Each row is followed by its class number.
[-210   71  -27   56 -150   26  185 -485   35 -465  171 -589  154 -123
   68  131  232  125 -347   63 -108   67  383  275 -154 -217 -177  235
   27 -214  124 -101  136 -252  156  202  136 -128 -317  -22  519  -40
 -168] => 3
[  59  219  137   53 -146  -32  -61  -57 -131  536  -25  173  -96   76
  -65   25   12    8 -170  -58  207   53 -258 -267   97  -25 -305 -185
   38  265  -33  -71   64  -87  149  555  189 -215  -21   -5  236  -87
  278] => 2
[ -14  106 -357  -43 -151 -327   88 -295 -204 -139  123  121  -88 -132
   18   54  182 -212 -271  240   52  -81 -105  172   88   30 -486  147
  -24  141  331  -98 -553 -495  859 -103  415  -36   61 -239 -151  -44
  119] => 5
[ -43 -131 -130  135  118  -95   -3   51  154  -18   78  142 -108  -32
 -119   -1  -30  -32   82  247   26   48  -75  156  198   18 -171  -39
  163  160  218   35 -132   65   52 -289   46    7  144   66  -64    7
  -64] => 0
[  89  323  218   23  451 -168   86  312   66  239   25 -278 -107  245
  177 -112    7  224 -410 -641   33   92   -7 -354 -799   98 -235 -336
  358  270  -23 -256  245  639  -13  206 -127 -128 -116 -447  192  237
 -186] => 8
[  23  103  177 -372  302 -217   80  -19 -176  -95  144  -14 -193  -88
   -5  -99  184   -4  -63    9  -77   42  128 -341  -88 -149 -382  -47
  -15 -140 -218 -299  107 -120 -241  140  118 -147 -498 -171   76  -75
 -253] => 4
[ -37  -15  264    2   50   68  107 -287  115  192  -57 -192   63 -141
  -47  119   66   74  -32 -131 -141  283  -43  -63  -17  -14  -44 -134
  219   72  -61 -236 -187 -205   54  346   87  -21 -112   24  332   48
  245] => 2
[ 100  319  143  297 -274   13   -1 -240   72   77    7  238  155 -235
 -436  -21    4   -5 -118   41  258  127 -199 -196 -122 -129 -278 -325
 -227  239   33   84   -7  142  -33 -140  106  138  159  -19  237   98
 -142] => 5
[  11   27  112 -256  365   11  268 -312  -78 -154 -173  -95 -175  -60
   33 -159  202  209  -94   46 -192 -295  -53  102 -403  -87    5  -15
  -91 -191   34 -277 -170  -32   78   -1   -4  185 -328  -77 -105   75
 -391] => 7
[-112  -53  133 -241   40   43  106  250 -147  294  278  -53 -307   34
  147   74   29  -85   92  175   46  181 -176 -214  219  -85 -192 -112
  140  227  -41 -161   20    3 -442  -63   49  -23  -83  126  451 -184
 -223] => 6
[ 164 -133  -33   61 -103  250  167 -138  -46 -315 -141 -163   40 -353
  -70  117   44 -160  -29  173   79  107 -138  -39  108 -187   71   84
 -202   -8  -45   28 -107 -278  175 -171  332  161  202  188 -128  -59
   -8] => 1
[ 241 -159  -68  277  -47  235 -269   83  -20  174 -319  -81  274 -158
 -457   47 -126  -89  506  113 -185  -39  430  134  145  -76  451  432
  -29  -25 -236  220  385  457   57 -331 -114 -265  232   26  -24  -87
   72] => 6
[  45   21   12  -94   25  516  -49  -12  294 -204 -214   39  325 -318
 -127   51   24   82   -9 -118  146  157  245 -230 -286 -517  192  210
  214 -109  -35 -121  177  -69  187  306  117 -156  199  379  436  145
  379] => 6
[ 130   -6 -284  -41  -67 -376  -26  262   23 -288   20 -387  -38  -40
   15  -61  183 -106  -69   -1  247   25   41   85   74  307 -221  141
 -198 -344 -167  -66  -33 -365  182  237   82  -15   92 -202  -63  265
  -27] => 5
[ 287  530 -171 -424  345 -248  -17  308 -103    7  183  247  -37  170
 -225 -169   67 -224 -148  -83  381  440   74    3 -304  329 -338 -418
  246  -71 -193   84  110  -36  115 -246  -75 -154  461   35 -197  128
 -405] => 2
[  43  104   47   38  364  126 -108  185  154 -215 -322 -278   17 -282
 -269   85  -38  148   87   48   20 -182  352 -145 -211  -95   41  -67
 -105 -348 -224  -35  455   -2  111 -134   60  -54   19   83 -203   28
 -199] => 4
[ 102 -228  225  311 -205  197  -85 -171   17  -76 -323 -263  381  151
  135 -118 -124   38   27  -94  302   78   99  302 -130  294  261  425
    4 -319   21  529   93  242 -543  180 -204  -32  -27  286  140  -44
 -307] => 4
[ -45   70 -144  -46 -112  202 -244 -149  -34   67 -472  145  118   32
 -248  150  150   35 -159 -465 -176 -112  297  343 -159  224  259  285
   75  -33 -162  211   53  -22  274  338 -173  -10   72 -160 -216  101
  425] => 2
[-306  224  543  119  -73  316  328 -455   90  138  -90 -147  -44  284
  487 -162 -107  127 -266  -64  121   26 -150   93 -458   -2  180   43
  -12   -7   30 -251 -145  183 -602  598 -210  148 -678   48  899   90
  247] => 0
[  32   58  175  452 -191    8 -163 -151 -170  517 -224  264  -47  257
  128   35 -410   -7  186  158  187 -105 -360  616  316  329  255 -374
  -66  502 -228  623   33  414 -263 -253 -286  177  -43  106   55    8
   70] => 7
[ 182  138  261 -212  177  317 -240  528 -259  266  -81  238  -83  336
  -58 -388  -25  139 -191 -575 -111 -204 -203 -332 -211   92  438  509
  -39  -96 -317   95   15  489  -26  516  -53   22   80 -116   18  -56
  333] => 3
[-244  166  -77  121  290  -54  252  159  215   19  225  -67   19  -18
   31 -131 -137  116  258 -152   11  148   68  -25  -17  -80  178 -237
  358   36  250  143   80  141 -287 -119 -201  152  261  439  188  213
 -177] => 2
[ 200  177  301  108  168  332   -8 -112  421    9 -119  -70  153   76
  -89 -297   -3  140  -23 -128   86  -40  352  270 -272   93  284 -101
   51  161 -343  -39  183  762  -66  106   38   74  -16  -48  350  132
  199] => 3
[ 310  208  332  -97  242  226 -153  317  168   67  204  -48 -166  244
   85  -55  147  183 -108 -484  -64   57 -105 -344 -482 -391 -131 -230
   73  488 -233 -578  154  401 -132  435   -2  -98 -201 -316  415  -62
  576] => 5
[-161 -109  -21  -88 -114  155   32  -64 -158  212 -353 -150  280   -7
  114  -14   28  -76  -96  -79  116  232 -190  -51   41  275   59  180
  147 -102  212  263 -393  -11  -94   77  -98  -10  119  222   13  216
 -217] => 4
[ -76  269    5  135 -316    6  -11 -468   66   52 -240 -146   81   98
 -124    9  -90    5    5  -50 -147   47  184  348   27  366  314   37
  146  140  -67  198 -178   78  144   -6  -24   79   68  -96  -62   11
  260] => 7
[-218  344 -110 -199  114  118  -67   14   38  262   20  489   62   -5
 -105 -100  -37  103   39 -186  122   54 -185 -208 -223 -106 -104  -38
  225  -18  155  -42 -252   89 -167  131   64  119  128   64  311  324
  150] => 1
[  45  232  100 -283   55  -65  182 -490 -216 -227  -22  171   37  268
  103 -214   71  153 -315  240  -37  -61 -581 -106 -311 -251 -269 -138
  -22  162  284 -236 -329  -73  389  -10  250 -126 -336 -141  -95 -147
 -150] => 1
[-175   53   42  -97  -52  122 -197 -663 -162   79 -383 -262  576  -42
 -294  137   63   95  -35  268 -533  276  356   68   18 -487  386  222
 -123 -165   97 -116   88   74  476 -266 -285 -166 -205  -87 -112 -147
 -205] => 0
[ 355   -2   53  -71   -9   23 -103 -164  -84  148 -350  141  143 -152
 -116  -49  276 -108 -110 -308  156  -86  100  -72 -342  -84  -96   52
 -246 -157   26 -123 -237  -24  450  421  187  -17  124 -268 -128  197
  233] => 8
[ 165 -112 -239  -33  158   76  151   21  229 -697  357 -312 -109  102
  301 -183   59  102  -76   14  128  -13  353  243 -230 -547   49  390
   87 -126 -264 -329  290 -166 -282  135   68 -184 -209   48  255  292
 -126] => 6
[ 207  -47 -319 -246  155 -292   13 -190  -17 -100 -441   27  -53 -288
   52   24   61  -63  471  367  588 -237  -19  123  123   88    7 -269
 -159 -205  -75  304 -136 -110 -217   86   35 -259 -134  159 -324  316
 -486] => 4
[   7  185   63   13   92  159 -353 -345  -56  -22  -85   30  166 -143
 -535   23  -11  153   26  203  -30 -278  393  137  164 -126  168  161
  -52 -215 -377  141  181  -79   47  193  -22  -21  121   28  -34 -178
  -37] => 3
[ 192   59  306 -134   71 -211 -143  -88 -169  629 -197  584 -129   -8
 -163  -65  -34 -195   46   73   10  -87   69 -413   15   79 -251 -281
   44  317   46  -57 -159  115   49  -60   12 -239 -159 -227 -409 -130
  206] => 5
[-293  365 -483   38   -3 -336  416 -433 -139 -300  494 -155 -414  168
  285  142   -2 -165   77  613  315 -198  105  730  457  227 -346   -2
  137  374  387  171 -127 -304  255 -523   48 -114  -72   62  100 -217
 -193] => 1
[ -18  104  109  116  258    2  -78  445  -10  145  -73 -105 -286    5
 -233   54  -15   71   11 -268 -139 -254  238  -76 -107  284  -40   41
   22   49 -190   82  274  283  225 -139  -87   50  161 -120  109 -213
 -208] => 2
[-103  433 -290  -14   17 -217    8  -90 -108 -367  270 -322 -200 -466
   72  193  289 -237 -252   34  216  118  793  125   23  180   -4  -91
  -48 -234   71  211  -57 -217  311  -40   21   89  -71 -111  -46    7
 -133] => 1
[ 285    1  -59  434 -270 -356 -351 -362  273  275 -278   91  283  -84
 -664  105 -103  121 -235  -42  -54  194 -149  310 -202  117   13 -108
   37   34 -108   17  -17  166  609  129   31  -73  304 -384 -163  208
  -26] => 7
[ -29   99 -177  -47    7 -350 -141   15 -219  191  -40   57 -228   37
    6   19   94 -140 -148  359  332   27 -203  341  275  439 -517 -311
  -41  181 -394  -88 -352 -284  122  138   29  -27 -271 -265   76  242
    8] => 1
[ 203  121  226 -146  400  -96   21   27 -236  123   -5  -51  -20 -211
  -40 -268   28  127   94  188  289   -2 -105 -363 -223   89 -105 -197
   41 -739  -50  148  -85 -249 -250  304  249   81   74  203 -157   27
 -517] => 7
[ 176  140  -13 -177 -116  165   26   49  -92 -222 -127 -364  -28   -8
   -8  -90  181  140 -374 -178  -97 -224  135   87 -302  158  301  222
   57 -264 -143  122   66   56  -54  389   69  -81   41   -9   88   10
  -70] => 0
[ 104  228  102    4  389 -221    4  181   15  132  -34  245 -303   61
  109 -176   35  -14  223   50  299 -290  116 -128 -204  208 -217 -287
  139  110  170  156    2  377  -88   66   82  114   43  -57   65 -303
 -145] => 7
[ 298  -83  179 -152 -363  -17 -364   44 -240  245  -69   47  232 -175
 -437  -45  161 -260 -163 -105 -152  119  -98 -200 -187  407 -156   57
 -159  -40  -66    7 -243 -205  353  262  287  103  291 -294 -441 -377
  307] => 5
[ 126  168  -48 -124  226   96   66  347   16 -350   -3 -225 -191 -249
 -199   50   37 -157  211  -69   71 -216  474  135  -91  136   88  -23
   21   26 -211  188  316 -204  152  -28  162    4  359  156 -101 -300
   86] => 8
[ -12    2  279  -50 -120  184 -182 -108  -95  416 -169 -174  225   79
   15   43   67  -74 -271   14  168   86  309  -20  -46  346  -42  148
  151   94  -77  120  149  128  -22  603  -79 -370 -123  -35   76 -366
  118] => 8
[ 186   45  -17   22  451 -337 -313   72  188  -76  -94  107   85 -195
 -567  147  240  239 -236   79 -180  -51  568   46 -344 -236 -385 -166
    1   -4 -116 -203  565   92  687 -271 -145 -209  -67 -395 -101 -233
 -399] => 3
[ 137  323  -29  -53  186 -147  181  132   67 -242  203  -82  -72  -28
  -80  -32  100  -49  -96  -76   13  180   40 -275 -199   60 -130 -110
  138   92   21 -186   20   -2  156 -115  -52  -76   97 -111   56  -82
   65] => 5
[ 286  -23  299  280  -47  114  -80 -153   51 -138 -117 -489  -99 -234
 -230  -15  163  169 -405 -231  -22 -222  394  146 -265   -7   65  195
  -61 -151 -315 -135  213   43  303  356  196   39  -85 -124   69  -18
   21] => 6
[ -64  154  246  -40  -85  196   56   90 -100  335 -245   -3   97   98
  -40 -131   88   45 -112 -239    7  153 -298 -445 -207 -145  120  -52
   60  157  329  -38  -72  325  -42  233   40   60  100   32  187    1
  119] => 6
[-229   55  -30  -64  -58  145  -40   43  289  300  581  442   98  220
 -221  -97 -195 -104  126  -75  -54  294 -256   78  403  244 -119 -117
  324  395 -160 -162  -51  280   -9 -109  -60   74  387   32   76   68
  480] => 6
[ 419  -17  280  -80   -8  184 -217 -279  122 -161 -284 -225  262   35
  -71 -262   16   44  133  239  375   14  347  292 -253   71  161 -119
 -106 -194 -321  256  222  189    1  159  242  -33   20  111 -139 -247
 -201] => 2
[-276  122  136  347 -144 -114  133 -211   70  328  -42  153    8 -306
 -373  359  -78 -208 -111  -82 -509  104  195 -212  244  -64    2 -269
  -66  511  188  -63  154  131  232 -436 -178   38    5 -207 -139 -113
  201] => 5
[  32  -24  143  -41  548  -37  235  260  124 -223  -33 -232 -148 -271
  462 -123  -82  156   44   56  180 -190  -41 -291 -177 -163   49  -39
   22 -291 -151 -199 -108 -143   32  201  156  139 -242   67  288  248
  110] => 7
[ -11   85   71  141  -81   51  177   -5 -138  -12  -13 -512 -116   47
  232 -163  -47  142 -146   76  141 -124 -105  311  114  369  313   98
   24  -31  -78  326 -115  -62 -198  207   39  161   32  286   50  -95
 -307] => 0
[  15 -195   67  225 -260   14  131 -434   89  -42 -395  242  -64  334
   78  -77  -72  -83  -27   67  317 -129 -455  195  -52   87  147   19
  111   20  287  132 -494 -226  -43  588 -108   21  136   64  -42  100
  421] => 0
[ 116   68 -301  346 -129 -318   87 -255  423 -295  213   79  104 -242
 -203  207   52 -258  233  173  511  255  559  689  452  397   32  -61
   32 -100 -528  217  -15 -211 -219  217 -174 -292   45 -192  112  345
  421] => 0
[ -14   36  166 -434  413 -282  215  149 -339   50  -13 -308 -165 -330
  313 -115  176  -51  -85  -56  154   88 -337 -645 -193  217 -295 -153
  -49 -429  157 -206 -402 -289  103  292   64   41 -312    1   -3  175
 -304] => 0
[-156    3  150  -76   66  -45  -21 -338  -57   86   46 -161  -40   67
  -12  -89 -103  139 -167  242  112  -64 -130  149   95  209  107   22
  223 -420  -42   67 -279 -215 -218  378  -38   88  -25  240 -104   29
 -222] => 7
[ 181  -66  -75   33  229  -81 -166   42  248   98 -230  128  285 -200
 -522 -163   18  101  141 -255 -144  117   58   23 -171  177  213 -200
  236 -116 -186    0   49  224  228  121  -74  175  392   63 -502  212
  101] => 1
[-326  200   94   76 -173   66  116 -373   -4   27  234  188  -72   87
  236  181  -94  -99 -293  107   83 -105  110  156    0 -377 -417  -39
   69  437  118 -184  -43 -159 -160  144  223 -165 -339  -79  506  -54
  324] => 8
[  24   71   61  528  147  179 -109  -75  216   -4 -234  141   82  -16
  -62  -46 -347   92   86  -64  260 -243  -81  292  -31 -170  313 -192
  -58  206 -206  213   69  474  306   61  -88   73   84   77    7  326
  393] => 8
[  39   -6 -206 -147  -29   99   41 -271    5 -210 -258  -91  352 -271
 -233  -76  123  -84  137  112   49  163  284  127  -23  110  298  170
  -41 -268   54  257 -140 -141  128  -99  -51   17  248  173 -364  103
 -280] => 8
[-268  162   63  -21   41  150   88  -81   51  628 -225  170  -92   98
  111  148  -53  119 -155 -194   96  107 -101  -57  -65  -51  -96  -58
  277  263   46 -108 -118   13  -58  342   53 -214 -133    0  377  269
  178] => 2
[-159   96   52   10  511 -105  284    8  408  -84  282 -364 -382  -15
  549  342 -124   36 -156  190  206  401   34  142 -111 -308  -87 -527
  334  367  135 -422  -66   15   52 -254 -203 -154 -307  -13  543  261
  -89] => 0
[  44 -143    1   -1  221   48 -126 -283   84  -12 -326 -267  238   72
   32 -262 -103  367  -12  264  -71  -62 -359  460 -216  -98  290    2
 -124 -303 -210 -138 -159  109  125   76  -80  265 -197   51  164  430
 -383] => 8
[  44 -240  181  -22 -165   92  -45  208 -257  242  -91  -65  -44   43
  311   90 -159 -116  -64  -97  252 -120 -477 -163   84  198  -40   69
  -96   37   -2  215 -202   -3  -29  183   82  -34  -10   77  -38  -72
  161] => 4
[ 355   89  201  171  278  -85  158  287  117  -88   52 -278 -388  133
  225 -149  102  -29   61 -162  275  -41   -9   28 -185  281 -100 -272
  -25  178 -234 -136  177  414  -75  221  -25   99 -107   24  292 -177
  -13] => 2
[ 171  -83   11  282   40   56 -151  188  127  553 -222  755  -22   48
 -435   88 -109 -147  515 -142  248   60 -130 -104  337  -90  125 -145
  -73  570   27  254 -212  609  -36 -483 -254  -57  423 -139 -315  120
  241] => 4
[-237  327 -230  223   70   -4  156 -172   15   88  265  159 -101   81
    0   49 -160  118   50  242  201 -105  -87  409   67  132   39  -86
  211 -113  186  335  -69  218 -193 -196 -112  -34  130  225  283  134
 -359] => 7
[-365   -5  -62 -147  281    7  384   12   10 -294   99 -180 -220    9
  508  -65  -53   77  234  209  105  -99   54  123   94   51   11 -125
  116    4  183  111   16 -326 -160 -207  -21  253 -231  431  -30 -170
 -161] => 2
[-337  182 -251 -289  -51 -230  134 -260  -88  282  138  252 -236   87
  367  301    6 -271  -23   27  -41  362 -354  164  426  648  -62 -258
  148   51  -61 -150 -735 -368  244  -85 -187  264  -78 -408   67  347
  657] => 8
[ 147 -194 -319   28 -410 -550 -433 -169  158  174   62   92   56 -378
 -579  302  -85 -211  183  352  130  252    4  656  381  497 -428 -113
 -238   28 -701  -24 -208 -517  417 -144   98 -219  -35 -509  231  486
   46] => 3
[-233  -34   38   -3  226  -20   -9   17  166  102  231 -259  147  104
  118 -193 -264  319  129  120 -246  -29  -96  166 -192 -233   83   84
  203  -50  -33 -218  262  438 -321 -163 -190   10 -366  184  531  242
 -246] => 5
[-114   65   41  -52  139  240   13  138 -120 -580   12 -642  156    9
  122    6   63  136 -331 -118 -255  112  238  -19 -360  -13  312  330
  131 -558   78   40  144 -222  -77  131 -160 -112 -180  113  -26   25
  -50] => 1
[ -79   81   61 -128  483  -37  -88  444  239  384  -24   92  -42 -186
  114   68    0  192  209  -40  357   64 -364 -688 -165 -270  -87 -632
  192  -71  352 -214  -52  396   91   12  -27  219  263   34  209  284
  147] => 6
[ -46  330  -35  253  152  -47   85 -121   44  -14 -147   69 -154  -92
  148   52   48  -47  -76 -102  364 -154  352  -41   78   -1  -88  -76
   79  -28    2  125   47  -35  265  430   41 -146  -78   -6  263  149
  336] => 1
[ 303  438   22  -18  -75 -453   54 -630   94  327   40  437  223   62
 -718 -155   90 -178   27  315  488   73  -75  187   32  234 -369 -419
  -43  -54    6 -160 -321  101  455 -119   40   12  526 -178 -160  118
   88] => 3
[-270 -145   50 -216  168   44  -15  289 -206  318  -44  -59 -280 -211
  295  222  -17 -297  -53   61  227  218  -77 -295  381  147 -346   81
  283  410 -172 -175 -368 -368    9  305   94 -272 -284  -19  250   95
  383] => 6
[-225  117   14   63    2  181  163   15   -3 -128   25    8  -51  -90
   11   88  -70 -120   58  -64    3  175  126    8   -2  162  154   29
   73   62  230  293  -25 -100   -9 -275 -134   56   89  192  -11  -52
   54] => 3
[  72   77  190  -13  360  170  193  282   36 -112  261 -316  -94  -84
 -316 -170  -13  269   85 -311 -615 -338  580  -83 -227 -347  271  245
  110  -30 -200 -125  596  245   22 -258   38 -103   98  159   18 -229
 -314] => 2
[  14   72  -79   31  -51   35 -118  169 -258  245 -185  207   25   13
  -64  -40  -48   10  242  -93  206 -255 -349 -194   -2  -61   27  163
 -145 -329  273  193 -431  -68   69  114  198  -26  247   77 -118  189
  146] => 4
[ 179 -186  276  156 -420 -134 -408 -315 -119  346 -473  -46  283   68
 -243  -83  -37 -198  -69  229  -68  -15  -81  151  -77   99  118   75
 -319   30  116  115 -218  315  516   77   96  175   35 -330   35 -292
   85] => 4
[-398   59  -96 -362   81  177  -46 -465 -354 -378 -255 -313  121  107
  420 -150   93   38  -61   94 -241 -100  191   98 -229 -169  138  225
 -174 -420  104    2  -86 -393 -185   98 -147  251 -577  -17  -79  206
 -174] => 2
[ 212 -127 -176 -126  125 -444  -65   46  227   44  112  255  -40 -218
 -303 -188  -26 -142  476   72 -165 -121  154  -90  155   98 -109 -329
  245  217 -230 -312 -199 -119  333  -82  212   88  288 -136 -428   96
  449] => 6
